Here is a tiny trained network, its code and every weight. The questions are about switching its units off for an input and a class, where a switched-off unit gives its printed mean instead of its output.

import numpy as np


def w(rows, s, z=0):
    codes = np.array(rows[::2]) - 128.0
    scale = np.full(codes.shape[1], s)
    scale[-1] = z or s
    return codes * scale


def norm(h):
    return h / np.sqrt((h * h).mean(-1, keepdims=True) + 1e-5)


def f(y):
    return y / 2 * (1 + np.tanh(0.7978845608 * (y + 0.044715 * y**3)))


def log_softmax(a):
    a = a - a.max(-1, keepdims=True)
    return a - np.log(np.exp(a).sum(-1, keepdims=True))


def net(x, mask):
    res = np.array(x, float).reshape(1, 7) / 4 @ E
    u = 0
    for l in range(4):
        y = f(norm(res) @ A[l][:, :-1].T + A[l][:, -1])
        res = res + np.where(mask[u : u + 3], y, B[l][:, -1]) @ B[l][:, :-1]
        u += 3
    return log_softmax(norm(res)[-1] @ U[:, :-1].T + U[:, -1])


A, B = {}, {}
E = w([
[210,60,43,246],'x0',
[70,137,177,185],'x1',
[126,127,128,127],'x2',
[128,126,127,128],'x3',
[128,127,126,129],'x4',
[169,2,222,105],'x5',
[129,125,130,128],'x6',
],0.0065)
A[0] = w([
[212,150,78,72,8],'0.n0',
[146,105,58,22,4],'0.n1',
[250,106,168,85,80],'0.n2',
],0.011,0.0034)
B[0] = w([
[15,104,61,215,194],'0.n0',
[42,63,73,141,198],'0.n1',
[122,9,109,142,250],'0.n2',
],0.013,0.0023)
A[1] = w([
[35,65,81,1,2],'1.n0',
[210,99,1,150,46],'1.n1',
[58,190,246,249,99],'1.n2',
],0.0062,0.0036)
B[1] = w([
[164,94,101,137,177],'1.n0',
[141,151,133,64,243],'1.n1',
[29,12,46,143,253],'1.n2',
],0.012,0.0017)
A[2] = w([
[73,124,202,64,4],'2.n0',
[38,125,255,179,129],'2.n1',
[44,123,146,28,65],'2.n2',
],0.011,0.0034)
B[2] = w([
[119,229,92,145,189],'2.n0',
[68,168,66,68,214],'2.n1',
[206,144,7,133,253],'2.n2',
],0.011,0.0041)
A[3] = w([
[252,55,105,166,171],'3.n0',
[185,95,82,169,91],'3.n1',
[74,199,109,139,251],'3.n2',
],0.015,0.0032)
B[3] = w([
[94,200,187,97,242],'3.n0',
[155,247,9,119,199],'3.n1',
[225,50,255,186,254],'3.n2',
],0.0095,0.0085)
U = w([
[161,249,129,88,68],'0',
[142,98,203,144,254],'1',
[36,93,92,182,41],'2',
],0.017,0.0046)

Each question gives the input, the list of numbers given to net, and the class t.
The units are the neurons (one row each of A and B). Each row of codes is followed by its name. A weight is (code - 128) times the scale printed after its matrix; where a second scale follows, it is the last column's (A, B and U).
mask holds one flag per neuron, layer by layer. A switched-off neuron (its flag False) gives its mean, the last column of its row in B, instead of its output. The means were averaged over made-up inputs and are rounded, as every weight is.
A unit's drop is (log p(t) with every unit on - log p(t) with that unit switched off) / (log p(t) with every unit on - log p(t) with every unit switched off).
The circuit of an input: a set's keep is (log p(t) with only the set's units on - log p(t) with every unit switched off) / (log p(t) with every unit on - log p(t) with every unit switched off). Starting from all 12 units, units are removed one at a time, each time the one whose removal leaves the highest keep (on an exact tie, the one counted first), for as long as the keep stays at least 0.8.
units of the circuit, in order: the units of the circuit, biggest drop first
top k neurons: the k neurons with the biggest drops, biggest first
k most important neurons of layer l: the k neurons of layer l with the biggest drops, biggest first
drop of u: that unit's drop, to one decimal
input [5,-3,-2,0,-8,5,-8], class 0: top 2 neurons -> [3.n1, 3.n2]
input [5,-4,-6,3,-8,-7,-1], class 1: 2 most important neurons of layer 3 -> [3.n2, 3.n0]
input [-1,1,-7,1,3,-2,5], class 1: most important neuron of layer 0 -> [0.n1]
input [-5,4,-6,2,-7,-6,5], class 1: top 4 neurons -> [3.n2, 3.n1, 3.n0, 1.n1]
input [-5,-5,-5,8,-3,-7,5], class 1: units of the circuit, in order -> [3.n2, 3.n1]
input [6,5,-5,7,0,-4,6], class 0: units of the circuit, in order -> [0.n0, 3.n1]
input [3,3,-6,-8,2,-2,-1], class 0: top 3 neurons -> [0.n0, 2.n1, 2.n0]
input [2,-3,7,3,-4,-2,-7], class 2: top 3 neurons -> [0.n0, 0.n1, 2.n0]
input [5,-6,-7,-3,-6,-7,-8], class 1: 2 most important neurons of layer 0 -> [0.n0, 0.n2]
input [5,-4,-5,-6,2,2,3], class 0: top 2 neurons -> [3.n0, 1.n2]
input [-1,-3,-6,6,-5,-4,-2], class 1: top 2 neurons -> [3.n2, 0.n2]
input [-2,-5,-2,-7,-2,-4,2], class 2: top 2 neurons -> [0.n1, 0.n0]
input [-3,-6,-8,4,1,-4,-1], class 2: 2 most important neurons of layer 0 -> [0.n1, 0.n0]
input [4,8,6,8,-6,5,5], class 2: units of the circuit, in order -> [3.n2]
input [4,4,6,7,-6,3,-1], class 0: top 2 neurons -> [0.n0, 3.n2]
input [2,-3,-7,-8,-5,0,5], class 2: top 2 neurons -> [0.n0, 3.n2]
input [-2,3,5,-5,-3,-6,-7], class 1: drop of 3.n2 -> 0.4
input [-3,-3,0,3,2,-8,-6], class 1: drop of 3.n2 -> 0.6
input [6,3,0,-5,7,-2,3], class 0: drop of 1.n0 -> 0.0
input [-3,-4,1,-5,8,1,-8], class 2: units of the circuit, in order -> [0.n1]
input [-3,-6,-2,-3,-4,4,6], class 2: 2 most important neurons of layer 0 -> [0.n1, 0.n2]
